Below are the code and all the weights of a small trained network. Each question names an input and a class and asks about switching units off, where a switched-off unit gives its printed mean instead of its output.

import numpy as np


def w(rows, s, z=0):
    codes = np.array(rows[::2]) - 128.0
    scale = np.full(codes.shape[1], s)
    scale[-1] = z or s
    return codes * scale


def norm(h):
    return h / np.sqrt((h * h).mean(-1, keepdims=True) + 1e-5)


def f(y):
    return y / 2 * (1 + np.tanh(0.7978845608 * (y + 0.044715 * y**3)))


def log_softmax(a):
    a = a - a.max(-1, keepdims=True)
    return a - np.log(np.exp(a).sum(-1, keepdims=True))


def net(x, mask):
    res = np.array(x, float).reshape(1, 8) / 4 @ E
    u = 0
    for l in range(2):
        y = f(norm(res) @ A[l][:, :-1].T + A[l][:, -1])
        res = res + np.where(mask[u : u + 12], y, B[l][:, -1]) @ B[l][:, :-1]
        u += 12
    return log_softmax(norm(res)[-1] @ U[:, :-1].T + U[:, -1])


A, B = {}, {}
E = w([
[56,80,12,122,131,193],'x0',
[191,75,180,7,105,109],'x1',
[53,50,129,112,167,119],'x2',
[57,203,67,140,150,84],'x3',
[4,149,95,102,137,170],'x4',
[89,55,6,113,55,58],'x5',
[145,145,169,141,31,117],'x6',
[76,100,144,168,236,149],'x7',
],0.0037)
A[0] = w([
[2,64,203,135,125,108,157],'0.n1',
[133,141,194,129,150,168,71],'0.n2',
[207,178,107,235,165,123,77],'0.n3',
[139,126,95,120,104,163,29],'0.n4',
[128,175,111,90,105,142,34],'0.n5',
[140,66,100,95,141,50,98],'0.n6',
[61,147,95,143,196,74,227],'0.n7',
[120,128,87,110,53,74,7],'0.n8',
[133,150,155,142,152,101,66],'0.n9',
[62,70,67,170,170,248,180],'0.n10',
[232,149,143,101,133,179,168],'0.n11',
[123,134,86,101,95,86,171],'0.n12',
],0.0095,0.0016)
B[0] = w([
[216,207,141,147,165,74,206],'0.n1',
[152,145,97,165,54,178,168],'0.n2',
[180,162,92,158,169,53,199],'0.n3',
[110,112,106,160,138,106,128],'0.n4',
[107,102,65,138,142,148,132],'0.n5',
[105,87,221,104,142,176,188],'0.n6',
[101,112,115,5,141,110,210],'0.n7',
[93,110,160,198,64,124,188],'0.n8',
[142,160,99,147,109,123,137],'0.n9',
[95,205,20,66,123,26,254],'0.n10',
[83,135,226,97,121,199,210],'0.n11',
[110,110,106,171,102,187,176],'0.n12',
],0.011,0.0055)
A[1] = w([
[83,100,200,73,172,205,234],'1.n1',
[194,138,94,184,121,147,29],'1.n2',
[98,136,132,142,114,136,184],'1.n3',
[208,1,200,107,145,36,237],'1.n4',
[91,64,80,170,17,98,5],'1.n5',
[149,89,94,116,105,111,108],'1.n6',
[94,153,58,200,184,172,143],'1.n7',
[91,86,140,191,102,174,68],'1.n8',
[38,77,77,126,60,117,141],'1.n9',
[151,125,72,125,222,93,39],'1.n10',
[51,80,124,114,115,86,177],'1.n11',
[108,112,153,43,93,206,125],'1.n12',
],0.0087,0.0014)
B[1] = w([
[142,160,48,79,35,175,252],'1.n1',
[154,136,153,109,142,172,136],'1.n2',
[180,85,131,89,115,94,150],'1.n3',
[74,160,74,95,45,197,218],'1.n4',
[101,83,122,231,69,74,226],'1.n5',
[24,157,181,166,141,140,131],'1.n6',
[96,122,176,7,112,68,147],'1.n7',
[113,155,76,100,116,64,189],'1.n8',
[191,76,184,212,119,101,246],'1.n9',
[84,148,86,87,109,82,214],'1.n10',
[166,126,162,173,145,157,203],'1.n11',
[64,116,110,93,118,188,226],'1.n12',
],0.012,0.0037)
U = w([
[110,173,51,66,173,23,204],'0',
[144,70,143,115,183,137,4],'1',
[115,47,128,227,67,70,179],'2',
[127,59,150,132,209,161,15],'3',
[105,56,130,119,204,143,54],'4',
[118,73,140,144,212,169,25],'5',
[226,184,189,162,167,142,170],'6',
[122,125,129,67,53,245,211],'7',
],0.011,0.0046)

Each question gives the input, the list of numbers given to net, and the class t.
The units are the neurons (one row each of A and B). Each row of codes is followed by its name. A weight is (code - 128) times the scale printed after its matrix; where a second scale follows, it is the last column's (A, B and U).
mask holds one flag per neuron, layer by layer. A switched-off neuron (its flag False) gives its mean, the last column of its row in B, instead of its output. The means were averaged over made-up inputs and are rounded, as every weight is.
A unit's drop is (log p(t) with every unit on - log p(t) with that unit switched off) / (log p(t) with every unit on - log p(t) with every unit switched off).
The circuit of an input: a set's keep is (log p(t) with only the set's units on - log p(t) with every unit switched off) / (log p(t) with every unit on - log p(t) with every unit switched off). Starting from the 12 units with the biggest drops (on a tie, the unit counted first), units are removed one at a time, each time the one whose removal leaves the highest keep (on an exact tie, the one counted first), for as long as the keep stays at least 0.8.
circuit, biggest first: the units of the circuit, biggest drop first
most important unit: the unit with the biggest drop
top k neurons: the k neurons with the biggest drops, biggest first
k most important neurons of layer l: the k neurons of layer l with the biggest drops, biggest first
drop of u: that unit's drop, to one decimal
input [-6,-7,-2,-6,2,3,-5,-8], class 2: 4 most important neurons of layer 0	[0.n8; 0.n1; 0.n10; 0.n12]
input [1,8,3,6,-5,0,-1,-8], class 7: most important unit	0.n6
input [-4,-8,-6,-1,5,-6,-6,-8], class 6: 4 most important neurons of layer 0	[0.n10; 0.n3; 0.n11; 0.n7]
input [4,-5,-4,-7,-3,-7,-6,-4], class 6: circuit, biggest first	[0.n3; 0.n11]
input [-2,8,-6,5,-2,8,2,7], class 2: 4 most important neurons of layer 0	[0.n8; 0.n12; 0.n11; 0.n1]
input [-4,7,3,3,8,2,-8,-8], class 7: 2 most important neurons of layer 0	[0.n10; 0.n6]
input [-5,-1,3,-3,-8,6,2,1], class 7: top 2 neurons	[0.n6; 1.n4]
input [-2,0,-8,-2,1,2,-3,-1], class 6: circuit, biggest first	[0.n3; 1.n4; 0.n11]
input [8,7,-5,-4,7,-3,-8,-5], class 0: 2 most important neurons of layer 0	[0.n10; 0.n6]
input [2,-8,4,-4,5,-3,8,-7], class 0: top 4 neurons	[0.n1; 0.n10; 0.n6; 1.n7]
input [-6,0,1,-3,8,1,4,7], class 6: top 2 neurons	[0.n1; 0.n2]
input [-1,-4,-2,2,0,-8,-5,-4], class 6: top 2 neurons	[0.n3; 0.n10]
input [8,3,-5,2,8,4,-1,-2], class 2: top 2 neurons	[1.n9; 0.n8]
input [-5,-4,6,-4,6,3,5,-2], class 6: top neuron	[0.n1]
input [-6,-6,1,3,-8,-3,3,-3], class 6: 3 most important neurons of layer 0	[0.n10; 0.n7; 0.n11]
input [-3,-7,2,-3,1,-8,6,-3], class 6: drop of 1.n4	0.1
input [6,-3,5,-3,3,6,4,-4], class 2: drop of 1.n9	0.1
input [2,7,-2,-1,6,3,3,2], class 2: drop of 0.n11	0.7
